Below is a small trained network, with its code and all its weights. Each question gives an input and a target symbol and asks what happens when units are switched off, that is, made to give their printed mean instead of their output.

import numpy as np


def w(rows, s, z=0):
    codes = np.array(rows[::2]) - 128.0
    scale = np.full(codes.shape[1], s)
    scale[-1] = z or s
    return codes * scale


def norm(h):
    return h / np.sqrt((h * h).mean(-1, keepdims=True) + 1e-5)


def f(y):
    return y / 2 * (1 + np.tanh(0.7978845608 * (y + 0.044715 * y**3)))


def softmax(a):
    e = np.exp(a - a.max(-1, keepdims=True))
    return e / e.sum(-1, keepdims=True)


def log_softmax(a):
    a = a - a.max(-1, keepdims=True)
    return a - np.log(np.exp(a).sum(-1, keepdims=True))


def net(x, mask):
    ids = ['ελμπτψω'.index(c) for c in x.split()]
    T = len(ids)
    res = E[ids] + P[:T]
    q, k, v = (norm(res) @ M[0].T for M in (Q, K, V))
    z = softmax(np.where(np.tri(T) > 0, q @ k.T / 4**0.5, -1e9)) @ v
    res = res + np.where(mask[0], z, O[0][:, -1]) @ O[0][:, :-1]
    y = f(norm(res) @ A[0][:, :-1].T + A[0][:, -1])
    res = res + np.where(mask[1:9], y, B[0][:, -1]) @ B[0][:, :-1]
    return log_softmax(norm(res)[-1] @ U[:, :-1].T + U[:, -1])


Q, K, V, O, A, B = {}, {}, {}, {}, {}, {}
E = w([
[100,90,163,153],'ε',
[129,144,146,139],'λ',
[121,254,159,124],'μ',
[9,124,120,93],'π',
[130,72,117,152],'τ',
[159,154,120,77],'ψ',
[84,155,69,122],'ω',
],0.024)
P = w([
[53,21,110,56],'0',
[116,229,161,234],'1',
[138,2,115,34],'2',
[127,220,136,224],'3',
[179,54,99,54],'4',
[146,211,127,199],'5',
[163,51,84,63],'6',
[139,209,114,196],'7',
[184,73,89,68],'8',
[134,200,108,205],'9',
[166,67,87,68],'10',
[131,222,117,207],'11',
],0.0066)
Q[0] = w([
[168,64,179,2],'h0',
[64,56,109,77],'h0',
[137,50,170,22],'h0',
[127,116,136,192],'h0',
],0.0077)
K[0] = w([
[174,174,93,13],'h0',
[176,129,2,209],'h0',
[172,150,62,86],'h0',
[117,170,86,172],'h0',
],0.0091)
V[0] = w([
[50,99,180,176],'h0',
[165,89,134,113],'h0',
[55,156,2,171],'h0',
[88,156,168,155],'h0',
],0.007)
O[0] = w([
[136,125,43,206,254],'h0',
[178,110,183,138,115],'h0',
[165,110,1,90,175],'h0',
[75,142,82,145,163],'h0',
],0.0074,0.0022)
A[0] = w([
[159,33,170,29,2],'n0',
[149,95,55,45,94],'n1',
[58,6,187,100,180],'n2',
[141,164,148,252,65],'n3',
[220,192,145,60,89],'n4',
[162,76,153,228,119],'n5',
[167,175,94,155,135],'n6',
[24,57,158,186,50],'n7',
],0.013,0.0047)
B[0] = w([
[164,251,104,18,184],'n0',
[180,90,204,97,177],'n1',
[178,135,45,184,254],'n2',
[174,93,127,28,208],'n3',
[192,171,61,188,182],'n4',
[69,121,154,199,217],'n5',
[92,39,146,118,170],'n6',
[131,171,216,115,218],'n7',
],0.017,0.0074)
U = w([
[101,71,132,231,129],'ε',
[158,176,246,144,112],'λ',
[41,216,127,133,114],'μ',
[73,118,24,129,120],'π',
[208,101,60,203,105],'τ',
[148,233,141,31,108],'ψ',
[176,90,126,55,252],'ω',
],0.012,0.0039)

Each question gives the input, a string of symbols that net reads in full, and the target symbol t.
The units are the heads (4 rows each of Q, K, V and O) and the neurons (one row each of A and B). Each row of codes is followed by its name. A weight is (code - 128) times the scale printed after its matrix; where a second scale follows, it is the last column's (O, A, B and U).
mask holds one flag per unit, heads first, then neurons. A switched-off unit (its flag False) gives its mean, the last column of its rows in O or B, instead of its output. The means were averaged over made-up inputs and are rounded, as every weight is.
A unit's drop is (log p(t) with every unit on - log p(t) with that unit switched off) / (log p(t) with every unit on - log p(t) with every unit switched off).
The circuit of an input: a set's keep is (log p(t) with only the set's units on - log p(t) with every unit switched off) / (log p(t) with every unit on - log p(t) with every unit switched off). Starting from all 9 units, units are removed one at a time, each time the one whose removal leaves the highest keep (on an exact tie, the one counted first), for as long as the keep stays at least 0.8.
units of the circuit, in order: the units of the circuit, biggest drop first
k most important neurons: the k neurons with the biggest drops, biggest first
drop of u: that unit's drop, to one decimal
input τ ψ π, target ψ: units of the circuit, in order	n7
input ψ τ τ μ μ ψ τ ψ ψ ψ τ, target ψ: units of the circuit, in order	h0; n0
input λ λ ε ε ε, target ε: 2 most important neurons	n2; n5
input τ μ ω μ λ ψ, target τ: 3 most important neurons	n4; n0; n7
input λ π ε ω, target π: units of the circuit, in order	n7; n2; n6
input π λ ω ε π, target ω: units of the circuit, in order	h0; n1
input ψ τ ε, target ψ: 2 most important neurons	n0; n7
input ε ε π μ ω, target ω: 4 most important neurons	n1; n2; n5; n4
input ψ μ π, target ψ: 4 most important neurons	n7; n5; n4; n0
input τ ε τ ψ τ, target ψ: units of the circuit, in order	n0; h0
input λ μ μ λ τ τ ω, target ω: units of the circuit, in order	n1; n2; n7
input π τ λ τ ψ π π τ, target ε: 2 most important neurons	n5; n2
input λ ψ ω π λ ω ε τ ε ε, target λ: 3 most important neurons	n7; n3; n5
input π λ τ λ, target ω: units of the circuit, in order	n3
input τ λ ε ε τ ω, target π: drop of n0	0.2
input ε τ μ λ τ λ ε ψ, target τ: drop of n0	0.1
input τ ψ λ, target ψ: drop of n5	0.1
